Each row has a name. Each question is about the rows just above it.

[ -2  -2   1  -2 -43  -1   1   2  -3  -1   1  -4  -2   0 -44   0  -4   3
  -1  -1  -1  -4  -3   3  -5  -4   2  -2  36  -3  -2  -5   4   0  -3  -2
   0]  K_2
[  89   18  -20    9   22   36   -8    3   34   26   15    5   74  -16
    4   14   24  -13   22   23  -20    8   12  -44   33  -12   -5   13
   -1   16   83   88 -110    3   15    9   18]  K_91
[-2 -2  1 -2 -1 -1  1  2 -3 -1  1 -4 -2  0 -1 62 -4  3 -1 -1 -1 -4 -3  3
 -5 -4  2 -2  2 -3 -2 -5  4  0 -3 -2  0]  K_9
Whose row is [ -2  -2   1  -2 -43  -1   1   2  -3  -1   1  -4  -2   0 -44   0  -4   3
  -1  -1  -1  -4  -3   3  -5  -4   2  -2  36  -3  -2  -5   4   0  -3  -2
   0]? | K_2
Number of entries in [-2 -2  1 -2 -1 -1  1  2 -3 -1  1 -4 -2  0 -1 62 -4  3 -1 -1 -1 -4 -3  3
 -5 -4  2 -2  2 -3 -2 -5  4]: | 33
Count the entries of [-2 -2  1 -2 -1 -1  1  2 -3 -1  1 -4 -2  0 -1 62 -4  3 -1 -1 -1 -4 -3  3
 -5 -4  2 -2  2]: | 29
The row with [  89   18  -20    9   22   36   -8    3   34   26   15    5   74  -16
    4   14   24  -13   22   23  -20    8   12  -44   33  -12   -5   13
   -1   16   83   88 -110    3   15    9   18] is | K_91

[103 -20  63  -6  28  36  24 -22] : K_862
[  1 -30 -76 -39 -45  33   0  89] : K_108
[-71 -22  36 -37 -23 -39   7  -2] : K_2
[103 -20  63  -6  28  36 -19 -22] : K_91
[  40   37  -25   45  -56 -103 -108   15] : K_122
[0 0 0 0 1 0 0 0] : K_303
How many entries does [103 -20  63  -6  28  36 -19] have? | 7
Number of entries in [ 40  37 -25]: | 3
Which row holds [-71 -22  36 -37 -23 -39   7  -2]? | K_2
Where do [103 -20  63  -6  28  36  24 -22] appear? | K_862
Shared by K_108 and K_2: | [-39]

[-65 -44 -53  55 -17  31 -10  56 -11  -8  20   6   9  57] = K_108
[ 45  17  66 -49 -27  42 -38 -67 -43  38 -42   1 -14 -73] = K_650
[-65 -44 -53  55 -17   0 -10  56 -11  -8  20   6   9  57] = K_862
[-61 -46 -27  33  -2   7 -22   5 -23  -5  15  18 -14  22] = K_545
[-57 -43 -32  42 -10  22 -17  22 -29 -28  11  17 -12  37] = K_303
[ 57  32  59 -39  48  74 -26 -35 -42  56 -49 -13   2 -55] = K_122
[-82 -55 -76  67 -22  21  -7  77   7 -39  36   2  23  73] = K_659
Number of entries in [-61 -46 -27  33  -2   7]: | 6
Number of entries in [ 45  17  66 -49 -27  42 -38 -67 -43  38 -42   1]: | 12
How many entries does [ 57  32  59 -39  48  74 -26 -35 -42  56 -49 -13] have? | 12
Whose row is [-82 -55 -76  67 -22  21  -7  77   7 -39  36   2  23  73]? | K_659

[-80 -79 -40  91] : K_9
[-64 -14 -27  10] : K_478
[  1 -81 -19  80] : K_303
[ -6  85  32 -81] : K_108
[-99 -77 -73  72] : K_650
[-21 -81 -15 -43] : K_122
[ 66  75  27 -95] : K_659
[-53 -25 -59   6] : K_91
[ 65 -61 -61  -6] : K_862
[-28 -49 -11  70] : K_946
[ 68  94 -20 -81] : K_545
The one value in K_862 and K_108: | [-6]
Whose row is [-80 -79 -40  91]? | K_9
Which value is in both K_303 and K_122? | [-81]

